Below are the code and all the weights of a small trained network. Each question names an input and a class and asks about switching units off, where a switched-off unit gives its printed mean instead of its output.

import numpy as np


def w(rows, s, z=0):
    codes = np.array(rows[::2]) - 128.0
    scale = np.full(codes.shape[1], s)
    scale[-1] = z or s
    return codes * scale


def f(y):
    return y / 2 * (1 + np.tanh(0.7978845608 * (y + 0.044715 * y**3)))


def log_softmax(a):
    a = a - a.max(-1, keepdims=True)
    return a - np.log(np.exp(a).sum(-1, keepdims=True))


def net(x, mask):
    res = np.array(x, float).reshape(1, 6) / 4 @ E
    y = f(res @ A[0][:, :-1].T + A[0][:, -1])
    res = res + np.where(mask, y, B[0][:, -1]) @ B[0][:, :-1]
    return log_softmax(res[-1] @ U[:, :-1].T + U[:, -1])


A, B = {}, {}
E = w([
[126,127,126],'x0',
[126,129,125],'x1',
[226,6,80],'x2',
[126,128,130],'x3',
[136,46,254],'x4',
[19,51,98],'x5',
],0.0059)
A[0] = w([
[113,101,180,78],'N0',
[135,134,91,43],'N1',
[102,84,134,76],'N2',
[171,53,98,122],'N3',
[177,163,153,84],'N4',
[128,111,168,55],'N5',
[120,106,196,83],'N6',
[89,153,148,63],'N7',
[122,122,136,254],'N8',
[91,153,156,90],'N9',
[128,128,129,135],'N10',
[141,106,184,88],'N11',
[101,151,197,137],'N12',
[56,180,170,69],'N13',
[138,136,132,108],'N14',
[32,110,130,88],'N15',
[97,152,144,97],'N16',
[72,101,106,68],'N17',
[81,100,144,82],'N18',
[103,149,145,48],'N19',
[190,175,157,118],'N20',
[156,89,84,63],'N21',
[109,83,186,105],'N22',
[101,197,170,153],'N23',
[103,203,197,62],'N24',
[187,131,119,99],'N25',
[204,154,140,178],'N26',
[182,92,111,132],'N27',
[181,160,170,160],'N28',
[62,56,135,99],'N29',
[79,168,121,129],'N30',
[64,68,81,98],'N31',
[142,103,223,66],'N32',
[134,154,146,85],'N33',
[108,194,103,103],'N34',
[142,112,237,129],'N35',
[88,103,109,61],'N36',
[54,84,97,88],'N37',
[103,150,90,79],'N38',
[123,155,55,62],'N39',
[116,159,104,186],'N40',
[115,169,4,66],'N41',
[180,77,96,64],'N42',
[124,93,189,107],'N43',
],0.014,0.008)
B[0] = w([
[166,147,90,142],'N0',
[240,211,162,113],'N1',
[147,171,139,130],'N2',
[143,68,217,195],'N3',
[103,199,187,142],'N4',
[214,195,116,120],'N5',
[241,134,50,155],'N6',
[175,128,173,133],'N7',
[33,13,31,254],'N8',
[221,81,182,146],'N9',
[126,125,126,132],'N10',
[150,166,83,147],'N11',
[159,45,116,193],'N12',
[163,89,181,192],'N13',
[129,149,138,120],'N14',
[107,148,153,177],'N15',
[151,108,178,141],'N16',
[142,211,152,134],'N17',
[144,191,117,136],'N18',
[211,155,208,117],'N19',
[47,214,157,177],'N20',
[173,126,189,137],'N21',
[144,161,54,171],'N22',
[140,64,163,233],'N23',
[154,92,214,189],'N24',
[129,135,160,143],'N25',
[56,136,133,211],'N26',
[119,95,218,173],'N27',
[41,178,119,195],'N28',
[103,196,136,178],'N29',
[163,78,124,186],'N30',
[91,230,207,168],'N31',
[171,186,47,174],'N32',
[134,142,168,122],'N33',
[160,98,126,183],'N34',
[140,142,24,220],'N35',
[156,254,194,121],'N36',
[107,224,167,161],'N37',
[230,147,141,136],'N38',
[201,158,80,151],'N39',
[136,70,67,199],'N40',
[192,133,78,203],'N41',
[187,114,214,157],'N42',
[148,170,37,167],'N43',
],0.0059,0.0068)
U = w([
[247,169,50,81],'0',
[206,76,234,40],'1',
[90,108,118,254],'2',
[72,242,186,35],'3',
[100,84,102,168],'4',
[103,87,109,164],'5',
],0.014,0.0051)

Each question gives the input, the list of numbers given to net, and the class t.
The units are the neurons (one row each of A and B). Each row of codes is followed by its name. A weight is (code - 128) times the scale printed after its matrix; where a second scale follows, it is the last column's (A, B and U).
mask holds one flag per neuron, in row order. A switched-off neuron (its flag False) gives its mean, the last column of its row in B, instead of its output. The means were averaged over made-up inputs and are rounded, as every weight is.
A unit's drop is (log p(t) with every unit on - log p(t) with that unit switched off) / (log p(t) with every unit on - log p(t) with every unit switched off).
The circuit of an input: a set's keep is (log p(t) with only the set's units on - log p(t) with every unit switched off) / (log p(t) with every unit on - log p(t) with every unit switched off). Starting from the 12 units with the biggest drops (on a tie, the unit counted first), units are removed one at a time, each time the one whose removal leaves the highest keep (on an exact tie, the one counted first), for as long as the keep stays at least 0.8.
circuit, biggest first: the units of the circuit, biggest drop first
most important unit: the unit with the biggest drop
k most important neurons: the k neurons with the biggest drops, biggest first
drop of u: that unit's drop, to one decimal
input [-3,5,-8,2,5,-7], class 1: circuit, biggest first => [N24]
input [-7,-1,-2,-5,1,-7], class 3: circuit, biggest first => [N20 N28]
input [5,-5,-2,4,-5,2], class 0: circuit, biggest first => [N41 N26]
input [-6,-7,-7,4,3,8], class 3: circuit, biggest first => [N37 N31]
input [2,-4,-5,2,-5,8], class 3: circuit, biggest first => [N31 N37]
input [-8,-7,-8,2,3,8], class 1: 3 most important neurons => [N13 N9 N12]
input [5,-1,-2,5,3,-7], class 3: circuit, biggest first => [N20 N28]
input [8,-1,-3,-2,-7,8], class 3: 3 most important neurons => [N31 N37 N15]
input [-7,1,7,3,4,4], class 1: 2 most important neurons => [N3 N42]
input [4,7,4,-8,8,-7], class 0: 2 most important neurons => [N32 N35]
input [-5,-4,-8,5,-8,0], class 0: 2 most important neurons => [N41 N39]
input [6,-4,5,0,3,6], class 3: 2 most important neurons => [N31 N29]
input [-7,-4,-8,-7,3,-7], class 1: 2 most important neurons => [N24 N23]
input [-7,-8,3,6,-4,-7], class 2: most important neuron => [N31]
input [1,-7,-3,1,5,-8], class 3: 3 most important neurons => [N20 N28 N4]
input [6,-6,5,4,-7,5], class 0: 2 most important neurons => [N41 N39]
input [-4,-7,3,1,-4,8], class 3: 2 most important neurons => [N31 N37]
input [-4,0,5,0,8,-8], class 0: drop of N43 => 0.1
input [3,-8,-6,-4,8,4], class 0: drop of N23 => 0.0
input [0,-5,4,3,2,-5], class 2: drop of N26 => 0.1
input [4,2,-3,-8,8,8], class 0: most important unit => N6
